Here is a tiny trained network, its code and every weight. The questions are about switching its units off for an input and a target symbol, where a switched-off unit gives its printed mean instead of its output.

import numpy as np


def w(rows, s, z=0):
    codes = np.array(rows[::2]) - 128.0
    scale = np.full(codes.shape[1], s)
    scale[-1] = z or s
    return codes * scale


def f(y):
    return np.maximum(y, 0)


def softmax(a):
    e = np.exp(a - a.max(-1, keepdims=True))
    return e / e.sum(-1, keepdims=True)


def log_softmax(a):
    a = a - a.max(-1, keepdims=True)
    return a - np.log(np.exp(a).sum(-1, keepdims=True))


def net(x, mask):
    ids = ['βηλμξπψω'.index(c) for c in x.split()]
    T = len(ids)
    res = E[ids] + P[:T]
    r = res
    for j in range(3):
        rows = slice(3 * j, 3 * j + 3)
        q, k, v = (r @ M[0][rows].T for M in (Q, K, V))
        z = softmax(np.where(np.tri(T) > 0, q @ k.T / 3**0.5, -1e9)) @ v
        o = O[0][rows]
        res = res + np.where(mask[j], z, o[:, -1]) @ o[:, :-1]
    y = f(res @ A[0][:, :-1].T + A[0][:, -1])
    res = res + np.where(mask[3:15], y, B[0][:, -1]) @ B[0][:, :-1]
    return log_softmax(res[-1] @ U[:, :-1].T + U[:, -1])


Q, K, V, O, A, B = {}, {}, {}, {}, {}, {}
E = w([
[180,132,192],'β',
[180,48,132],'η',
[145,9,96],'λ',
[25,221,87],'μ',
[98,26,159],'ξ',
[137,139,237],'π',
[125,73,195],'ψ',
[185,109,158],'ω',
],0.011)
P = w([
[199,133,86],'0',
[81,23,218],'1',
[91,20,220],'2',
[101,17,219],'3',
[106,18,219],'4',
[109,20,225],'5',
[115,32,254],'6',
],0.0056)
Q[0] = w([
[145,106,134],'h1',
[70,176,97],'h1',
[46,188,110],'h1',
[142,72,177],'h2',
[125,165,107],'h2',
[122,252,58],'h2',
[8,131,109],'h3',
[163,86,127],'h3',
[242,120,136],'h3',
],0.016)
K[0] = w([
[172,120,108],'h1',
[61,116,156],'h1',
[3,127,169],'h1',
[131,182,82],'h2',
[144,68,189],'h2',
[139,58,208],'h2',
[147,28,180],'h3',
[84,128,106],'h3',
[102,220,50],'h3',
],0.014)
V[0] = w([
[190,145,67],'h1',
[192,134,137],'h1',
[177,148,63],'h1',
[113,207,163],'h2',
[137,188,252],'h2',
[147,203,87],'h2',
[46,154,113],'h3',
[57,144,92],'h3',
[163,108,88],'h3',
],0.013)
O[0] = w([
[89,112,232,130],'h1',
[97,60,169,213],'h1',
[97,126,198,102],'h1',
[36,125,101,8],'h2',
[46,62,1,111],'h2',
[43,109,177,4],'h2',
[200,164,116,3],'h3',
[214,195,136,4],'h3',
[92,138,179,139],'h3',
],0.0098,0.0044)
A[0] = w([
[135,120,133,87],'n1',
[174,94,81,216],'n2',
[46,105,130,81],'n3',
[75,116,199,192],'n4',
[139,197,62,235],'n5',
[128,128,128,123],'n6',
[168,99,87,206],'n7',
[198,113,176,62],'n8',
[9,77,118,11],'n9',
[147,197,45,197],'n10',
[38,116,61,1],'n11',
[203,114,171,102],'n12',
],0.011,0.004)
B[0] = w([
[128,138,134,136],'n1',
[180,93,130,199],'n2',
[80,149,72,187],'n3',
[39,101,165,252],'n4',
[4,190,207,152],'n5',
[129,127,128,128],'n6',
[212,72,139,189],'n7',
[150,207,161,211],'n8',
[126,180,2,221],'n9',
[40,155,169,155],'n10',
[199,242,128,169],'n11',
[195,211,136,217],'n12',
],0.0084,0.011)
U = w([
[77,146,83,139],'β',
[92,86,213,169],'η',
[157,230,150,2],'λ',
[91,227,127,89],'μ',
[216,129,117,140],'ξ',
[159,205,78,117],'π',
[147,2,109,176],'ψ',
[59,46,135,132],'ω',
],0.0078,0.0051)

Each question gives the input, a string of symbols that net reads in full, and the target symbol t.
The units are the heads (3 rows each of Q, K, V and O) and the neurons (one row each of A and B). Each row of codes is followed by its name. A weight is (code - 128) times the scale printed after its matrix; where a second scale follows, it is the last column's (O, A, B and U).
mask holds one flag per unit, heads first, then neurons. A switched-off unit (its flag False) gives its mean, the last column of its rows in O or B, instead of its output. The means were averaged over made-up inputs and are rounded, as every weight is.
A unit's drop is (log p(t) with every unit on - log p(t) with that unit switched off) / (log p(t) with every unit on - log p(t) with every unit switched off).
The circuit of an input: a set's keep is (log p(t) with only the set's units on - log p(t) with every unit switched off) / (log p(t) with every unit on - log p(t) with every unit switched off). Starting from the 12 units with the biggest drops (on a tie, the unit counted first), units are removed one at a time, each time the one whose removal leaves the highest keep (on an exact tie, the one counted first), for as long as the keep stays at least 0.8.
units of the circuit, in order: the units of the circuit, biggest drop first
most important unit: the unit with the biggest drop
k most important neurons: the k neurons with the biggest drops, biggest first
which heads matter: for each layer, one digit per head in row order, 1 if its drop is at least 0.15 and else 0, layers parted by /
drop of u: that unit's drop, to one decimal
input η ξ ξ η, target η: which heads matter => 111
input π η β, target π: most important neuron => n11
input η η π λ λ η ξ, target η: units of the circuit, in order => h2, n9, h1
input ξ β η ψ λ ξ, target ξ: which heads matter => 110
input β ψ ξ ψ, target β: which heads matter => 010
input λ λ ω, target λ: which heads matter => 010
input π ψ ξ η ξ ψ λ, target π: units of the circuit, in order => h2, n11, n9
input η η ξ ξ λ ψ ω, target η: units of the circuit, in order => h1, n9
input η η ξ, target η: units of the circuit, in order => h2, h1, n9
input β ψ μ ψ, target ω: units of the circuit, in order => h2, n12
input ω ψ λ, target ω: 3 most important neurons => n4, n12, n8
input η ξ ξ ξ β, target η: units of the circuit, in order => h1, n9
input ψ λ λ π, target ψ: which heads matter => 110
input η ψ ψ β, target η: which heads matter => 111
input ξ ω ξ η π, target ξ: most important unit => h2
input ω ξ λ λ μ ψ ξ, target β: 2 most important neurons => n9, n3
input ψ η ξ, target ψ: which heads matter => 100
input ω ξ π, target ω: which heads matter => 010
input ψ β ξ, target ψ: 2 most important neurons => n12, n8
input λ ω λ π, target λ: most important neuron => n12
input ψ μ η ψ η, target ξ: drop of h3 => 1.7
input ξ λ λ, target ξ: drop of n6 => 0.0
input η η ξ η β η λ, target η: drop of h2 => 1.3
input ψ η ω, target ψ: drop of n8 => 0.1
